Each row is followed by its class.
-15	-55	8	-3	28	46	17	-33	-31	-61	47	-69	69	22	19	23	-5	-31	3	-7	-18	-21	71	7	-37	36	-9	-42	-14	72	-9	-17	64	35	-9	-63	-8	-3	40 => Q
5	3	-18	-1	21	-9	-7	-36	31	8	7	36	3	-45	-14	16	40	-38	-27	25	0	16	41	27	-37	-14	-4	-34	36	0	7	1	-1	-17	3	24	3	-30	30 => G
14	14	-33	20	-53	-1	-28	-76	3	41	28	2	-25	-75	7	24	2	-3	-3	2	17	3	1	-25	-2	-37	-41	-10	21	56	16	4	9	-9	13	-12	-3	-55	39 => Z
-45	31	54	72	-71	-60	21	-28	-12	-12	-4	-56	30	-3	44	30	29	2	56	-20	-48	38	-47	-1	4	-21	-40	65	52	-24	67	13	-56	19	11	-9	22	-91	-13 => E
-31	-4	1	-12	-17	-1	7	-37	-21	-15	18	-31	25	15	-4	14	-4	-34	52	18	2	-25	23	-6	3	-11	-25	-29	-4	-11	-27	-14	41	9	-5	16	3	9	-1 => T
-9	-27	-35	15	-13	-2	39	-29	-38	-30	-32	14	47	6	-25	-21	-25	-55	103	-44	25	-12	15	6	87	38	4	20	-26	-21	-2	25	0	-33	-51	-48	-51	-34	0 => A
-6	46	22	7	25	-2	-9	-35	23	-35	-24	-21	-58	-16	-19	26	20	24	-9	12	-44	30	4	-12	-4	-15	-1	45	7	7	48	-2	5	-9	-27	-20	-4	-17	-17 => Z
-17	-27	3	19	-24	24	8	21	-12	3	14	-12	11	30	26	1	-20	30	17	7	-36	-1	-32	-16	-25	-12	45	31	-4	-35	-12	3	-2	-3	-11	3	-18	12	-10 => Q
15	-52	-28	17	17	43	17	-2	-28	-44	-6	7	23	-4	28	45	-37	20	58	15	13	-2	26	-51	4	9	-26	-26	-30	-37	34	-10	50	36	-44	-3	-34	16	17 => Z
-6	21	2	4	11	-4	21	-38	3	-24	13	6	5	-28	-5	-14	35	-14	-28	-43	-8	21	53	21	-42	7	4	-20	31	-20	7	16	9	-6	20	0	-2	-10	22 => L
-5	39	43	-4	3	17	-31	-29	8	-4	0	-44	-1	-7	7	65	63	-50	61	62	-10	61	7	43	-16	-37	-29	-32	7	33	79	-34	26	35	-11	4	-36	-51	25 => V
48	-13	-36	25	6	17	21	12	-1	-7	18	20	-9	14	17	-3	-19	23	35	42	-15	-27	-23	10	-34	14	54	14	32	-20	-60	-21	-23	-3	-28	26	1	-7	-23 => X
8	-6	-27	23	-7	-6	-8	-59	28	-9	-1	11	-19	-27	-15	21	8	-37	34	-22	-25	18	15	14	-25	6	-3	-28	49	39	10	-12	25	-11	1	11	4	-18	37 => G
-28	2	49	21	-10	6	-13	12	0	28	-10	17	13	16	25	-16	14	24	10	-3	-24	63	-42	-6	-18	-1	-65	33	-4	15	85	52	-29	7	-21	-16	-25	-1	-14 => A
-25	-2	62	42	12	-18	-13	-31	-10	-26	-10	-18	-8	14	20	3	15	19	1	-32	-53	10	-37	-17	-13	16	14	24	7	10	33	37	-30	-2	-9	-28	-12	-14	3 => Q
2	9	20	22	-3	23	45	34	2	-17	-19	-85	35	21	4	-13	60	33	-16	-46	29	-21	18	-18	-7	-11	34	-1	48	-57	-3	-21	3	13	20	0	13	10	10 => L
33	-50	-18	8	48	72	10	30	-1	-29	11	-22	19	37	26	2	-10	-24	9	-57	23	11	20	5	14	20	14	-48	-3	-16	-10	-27	67	17	-25	-13	9	6	40 => E
13	33	31	55	-16	-38	-52	-11	21	-68	-9	5	-68	0	-28	-17	37	38	-39	-27	-29	63	-20	-45	8	23	-17	-14	-24	23	8	20	29	33	-3	-65	44	-7	-14 => Q
20	-26	-33	-25	21	71	22	23	-20	-30	0	-25	70	14	15	-5	-18	-35	-11	6	29	-37	40	-9	36	7	12	-27	-32	1	15	-27	55	14	-27	-16	-23	6	-3 => V
-24	-31	-50	-10	-32	30	-11	-33	-12	-24	7	59	11	15	-20	1	10	-40	-8	56	-40	-30	8	50	8	-11	29	-25	-50	5	18	-20	69	-8	-1	-47	-42	-69	3 => G
-5	30	47	58	10	-3	16	-40	-11	-17	-14	-3	-12	2	15	-13	-24	49	-24	31	-43	-38	-22	-74	-22	4	6	56	37	-50	13	41	-40	13	-59	7	6	-8	-38 => T
27	22	-1	2	6	-11	-16	-4	12	-37	-39	-14	-44	3	-18	52	7	-6	45	-2	-24	5	-15	-12	-3	0	8	1	6	30	-47	-28	23	-7	-19	-23	10	21	-17 => Q
-54	4	-8	-16	-37	-46	6	-8	-54	18	-2	-22	57	-16	-12	-21	-2	-65	114	-8	-52	61	-23	12	75	-11	-34	-5	4	19	-28	-35	43	-57	-3	22	-33	-36	-31 => V
75	13	-34	14	-52	-65	16	-29	1	-97	-11	-78	31	-16	-32	35	-34	-46	34	-47	-10	-18	46	-46	-16	8	12	-37	47	52	-81	-52	17	3	29	-58	58	26	-26 => E
-3	2	5	-8	-14	36	14	31	-5	-1	17	-6	8	40	6	-51	-4	34	-26	15	-3	-3	17	24	-63	-17	77	27	14	-78	6	11	-11	4	-1	12	-6	43	-20 => W
-12	14	-19	-13	-27	1	-6	4	-11	-37	2	13	-42	-7	-8	57	-5	3	2	-15	-1	-11	15	-19	13	27	-8	3	-7	-4	-26	-14	-5	-15	5	-18	-5	-1	-6 => T
21	-1	-17	10	9	-35	-12	-27	20	-39	18	25	16	-7	-8	-20	31	-12	-7	-18	-20	19	14	30	-1	14	17	-21	7	12	25	-3	-7	-11	19	16	2	-30	15 => X
-46	14	7	5	-9	-32	32	-47	-6	-25	44	-74	21	21	23	77	29	-32	-3	-3	-47	-11	108	-4	-13	-21	15	-49	23	-20	-16	-41	55	46	66	-22	-12	-18	36 => M
-8	-30	-25	-19	22	26	24	4	-12	-20	25	22	54	21	14	2	-7	-3	32	-1	1	10	21	21	10	6	-23	-38	-25	-9	36	-5	64	7	-30	-2	-40	23	13 => X
-9	-28	-27	-36	5	64	24	10	-32	-43	8	-3	35	33	-14	-8	16	-7	-8	10	-26	5	-10	54	6	-19	18	-18	-14	-28	-8	-25	83	4	-29	-38	-14	5	13 => W
12	-15	-11	37	-10	50	6	0	-16	-22	2	10	27	24	29	-6	28	29	-10	4	-26	-41	-31	34	-6	-4	19	10	15	-18	3	-14	19	-4	-19	-15	5	-41	0 => X
-11	-23	16	9	11	34	-1	18	4	-3	-6	-6	10	9	10	-12	0	54	-9	36	-48	12	32	5	-68	19	18	39	57	-25	-7	7	-25	-9	-36	12	-13	9	-12 => T
-11	7	16	3	33	-9	-6	-43	28	-23	3	11	-19	-26	-7	10	33	-11	4	-13	-31	28	21	39	-11	9	10	-5	33	4	18	17	-5	0	20	21	3	-20	42 => M
-38	41	30	-2	-7	28	-4	-6	43	18	-4	22	-50	13	-8	-10	60	-5	-58	-7	-26	15	-26	65	-34	-25	12	22	21	-26	26	32	5	-25	-23	-31	9	-15	-16 => G
-15	-4	36	41	-5	8	39	30	-2	83	-2	-25	18	-2	38	-38	-20	31	58	-12	-41	-16	28	-20	-36	-15	-4	54	49	-41	-28	14	-22	-27	-21	8	-44	-45	2 => L
30	10	3	22	-13	-28	-36	-2	-14	-40	-45	27	-39	-11	-17	21	-35	-40	19	38	-31	41	-19	-36	21	34	-25	-45	-39	0	-34	-22	33	25	-53	3	-9	2	-35 => V
-25	-4	22	44	-58	14	-8	15	-9	22	0	-27	-10	52	21	-73	-6	19	-16	-10	-45	29	-3	10	-5	16	78	36	15	-40	1	4	4	17	-16	-23	-28	-17	-28 => V
40	20	-15	29	21	-12	-1	-28	1	-72	35	-23	-50	13	-29	45	4	-11	31	25	-17	26	-11	1	10	1	-2	-40	-16	-20	-23	-31	9	30	-29	2	30	-13	-15 => X
17	16	-43	1	37	25	-16	-27	13	-24	-6	-17	-76	16	-16	47	8	6	32	-42	8	17	-4	-1	41	-6	22	-12	-9	11	5	-13	10	5	-5	-14	10	21	-14 => Q
-4	-12	17	20	-21	-26	1	-32	26	-38	-7	11	9	-34	-11	19	-40	-25	14	-26	-61	-19	62	10	-19	3	25	22	8	-38	1	13	-10	-24	16	19	-18	-26	54 => M
-32	15	52	28	-18	11	-15	-18	-16	25	-36	24	8	-18	8	-30	-11	-6	1	52	-9	15	-38	-24	0	9	-19	-4	-12	-21	31	39	29	5	-66	5	-46	-7	-7 => V
8	-22	12	-8	21	61	0	-5	-16	4	6	-14	49	7	14	18	-15	-17	0	0	8	-24	-13	-16	31	-26	-3	-35	-36	-43	56	12	24	3	-31	19	-33	14	21 => M
25	5	-28	12	-4	10	-14	-38	13	-32	-11	16	-55	-20	-16	67	-28	-21	70	7	6	4	1	-3	27	4	-13	-29	-20	-13	18	-7	15	31	-11	24	-5	0	23 => M
-9	-20	-25	16	-31	14	-5	30	31	-47	27	-52	-48	37	15	85	-2	31	25	-32	13	9	14	-59	-13	9	-59	-83	-16	-54	-1	14	-7	62	20	-2	34	63	-24 => T
2	-15	-17	-11	10	-16	13	11	-17	-21	14	-3	10	15	6	4	-26	-25	53	-23	-13	1	41	16	12	-7	-3	3	-15	-31	-7	-26	4	7	21	27	-1	-11	15 => W
-36	-15	15	-12	-14	18	-18	-1	-17	54	-1	-3	32	-20	-22	-72	-26	37	-16	99	-6	17	-68	-46	-8	-16	24	-5	-1	25	29	14	20	-17	-10	45	-52	30	-13 => V
7	14	13	-1	18	-2	-11	-76	-23	-6	1	17	24	-42	-1	19	-4	-46	-35	2	13	10	2	-5	-4	-7	-16	-19	-4	19	5	14	26	-4	-47	9	-4	4	31 => Q
12	-9	-15	-9	23	10	48	-6	-11	-8	4	-17	47	18	25	-6	6	-46	26	-27	-17	-31	33	21	11	-12	-10	-8	-10	-29	-4	-6	8	9	-8	-6	-18	-41	-13 => L
-25	25	30	5	-32	-22	-7	-3	68	27	7	6	-37	15	-29	-41	6	-20	4	11	-12	12	-32	-8	-1	0	51	29	-22	-1	77	39	-18	-20	-15	-7	-47	-28	3 => G
6	4	33	14	23	8	15	31	-33	-10	11	28	43	5	20	-17	-17	5	11	-18	-38	32	18	-23	-28	-13	-16	44	6	-37	-2	18	-19	-39	-16	-13	-11	11	-21 => A
15	37	-26	-8	-7	-10	3	16	-7	-35	-3	16	-62	-22	-10	69	-2	8	34	-26	8	19	1	-3	16	-11	-35	4	0	-23	-8	-18	-13	3	17	-3	24	5	-1 => W
14	28	-19	36	32	16	3	-33	1	-43	7	12	-55	14	13	65	20	6	12	-6	-24	-14	-13	6	14	-2	-13	-27	0	-20	5	-19	21	19	-16	-1	15	-26	-6 => X
17	-14	-14	-41	50	54	19	21	32	6	-9	2	42	2	13	-1	5	-26	0	-13	62	11	19	7	0	1	-18	-44	-4	9	38	13	57	4	-37	-9	-19	39	23 => E
32	-6	24	-12	40	25	36	44	-39	-39	-2	-32	73	2	7	13	14	5	23	12	49	5	-3	-44	20	-11	-29	-21	-2	-32	24	-24	35	29	-36	2	-4	26	28 => W
1	19	24	22	0	-1	-3	-24	-22	12	-50	-21	6	-33	28	43	-8	27	45	13	11	-55	27	-37	-6	-21	-43	38	17	6	28	6	-30	-17	-17	-18	-19	-15	-23 => Z
25	-15	12	35	6	12	11	-15	-8	-53	38	-68	-5	40	15	47	-5	-27	104	-12	-76	41	24	50	-24	-22	18	40	11	-20	-16	-24	-24	23	-42	-36	10	-53	-15 => Q
20	6	7	-2	56	3	-26	-44	7	-5	-4	19	-15	-1	-13	6	3	-38	-20	-11	-8	23	52	24	-16	-25	-11	-10	-5	4	17	4	-10	-10	7	13	-1	1	22 => A
-15	-9	-15	-9	-14	3	22	-5	-13	-3	17	-25	52	24	23	-28	-11	-67	36	-8	17	-10	8	0	44	5	23	-22	-26	-18	7	-10	23	15	0	27	-20	-15	-12 => V
2	-17	0	-12	13	-4	15	-18	-9	-15	25	-20	53	13	12	-7	-16	-41	59	-3	-1	-31	32	-20	26	-7	-21	-4	-14	-6	5	0	3	0	-15	12	-13	-24	0 => T
4	20	-12	24	-3	-14	-4	-26	-4	-44	0	-47	-64	-9	-13	96	3	-13	63	-29	-25	30	-13	-32	9	6	-8	-21	19	26	-57	-45	28	5	3	-3	25	9	13 => Q
-39	-23	23	6	-27	41	48	43	16	13	19	-58	11	10	4	-25	15	33	-29	9	-15	11	-19	9	-61	10	9	12	35	-37	-41	0	13	10	-5	28	5	10	21 => L
-26	-18	-1	-38	12	44	13	-29	-43	-9	27	4	35	7	34	14	-25	-19	-20	16	35	-23	13	-13	-14	-8	-8	-24	-48	-10	31	1	46	11	-10	14	-27	44	2 => Z
2	-19	-5	22	-11	17	-3	-10	-17	28	-26	11	-27	9	50	4	-14	70	-31	15	-46	-11	-29	-10	-15	-14	-3	66	29	19	9	-15	-7	22	-10	-17	-6	-18	-20 => Z
3	-63	-29	12	-5	82	1	22	-24	-2	1	11	63	-37	3	-31	-38	21	12	39	23	-9	8	-31	-7	7	-43	-51	-4	1	-20	6	81	5	-39	0	-15	22	30 => V
37	29	-20	7	16	13	6	-8	-2	-25	-13	30	-36	-16	-5	66	-15	-35	29	-4	31	-3	22	-23	3	-3	-42	-17	-18	-14	-26	9	-8	-1	-26	-24	3	10	-11 => A
-25	31	46	25	-21	0	-1	1	4	12	-17	0	4	6	19	11	34	8	-2	7	10	21	-21	-12	-18	3	-44	26	1	3	57	45	-37	11	-14	-32	-15	-14	-14 => A
6	0	18	26	-37	26	-18	2	-18	16	8	-9	4	1	35	-1	-8	24	11	40	-10	-27	-8	-41	-44	-18	20	13	-10	-14	8	0	-3	-7	-6	-8	-22	-16	-21 => Z
4	13	12	-4	48	-31	-5	-28	28	-12	-16	34	8	-26	-11	8	23	-26	-35	-8	-29	37	33	-12	-13	-4	-33	-5	9	22	28	25	-11	-16	4	-4	-17	-7	22 => A
36	-22	-21	-16	32	58	2	21	-15	-14	-9	9	23	16	8	1	24	7	-14	-10	41	-24	1	10	9	-11	24	-34	-6	-32	21	-8	23	14	-9	-11	-15	14	28 => W
31	-16	-19	-16	55	45	7	-15	-23	-30	3	-8	42	17	-2	-19	0	-8	-13	13	1	-3	16	13	1	-25	11	-15	-3	-22	39	-26	35	23	-20	34	7	14	16 => W
39	36	-11	24	14	-3	-2	-21	4	-38	2	20	-66	-2	-7	61	3	-6	20	-10	9	-9	-13	-2	13	8	-19	-39	-10	-19	-31	-5	7	9	-36	-24	12	4	-15 => X
0	-1	-21	27	40	10	20	-30	-15	-39	-21	-13	-16	-35	-9	42	-5	-2	-17	0	-41	-5	20	-32	-20	29	-58	-51	12	-20	-27	10	-5	4	-28	12	14	-8	-29 => L
12	29	31	35	-54	-17	17	11	5	3	-32	-41	-2	-11	0	23	-14	36	1	28	-12	-14	4	-18	-23	-32	-26	54	31	-47	10	2	-30	31	-40	-18	10	-14	-5 => W
30	1	-11	14	18	-18	-34	-57	8	-49	-9	6	-22	-14	-22	-9	6	-19	-4	-11	-35	19	3	13	-20	25	34	0	10	55	-13	1	-11	-7	-7	-8	20	-11	-5 => Q
-1	-18	-19	9	-31	-19	2	-16	-8	-11	8	-29	25	11	29	-7	10	-2	38	-15	6	-16	11	-31	11	0	-23	-24	-13	25	2	-1	17	23	24	-32	2	-10	-28 => Z
2	-7	-3	-3	8	1	-7	28	-20	-26	27	7	3	24	32	-42	-22	42	-6	18	-32	-18	27	-34	-22	-4	36	57	-26	15	5	-34	4	-4	50	7	10	-10	-39 => Z
-30	12	32	25	-12	6	-2	-27	12	0	-15	-40	-26	9	-11	9	14	20	36	-1	-29	25	-30	6	-2	-7	5	32	13	6	18	25	4	-1	-44	-37	-17	-6	-3 => Q
-27	2	19	15	-30	28	-4	13	-13	-14	26	-41	-12	71	36	-11	39	33	-10	12	-36	-11	3	10	-37	17	62	30	29	-11	-2	-24	-9	27	21	-16	1	-20	-29 => T
12	-29	-15	5	27	47	12	27	-14	-25	19	0	44	22	22	16	27	11	-11	-3	31	-15	32	16	9	15	-5	-45	-16	-26	14	-18	38	14	-18	-14	-17	-2	24 => X
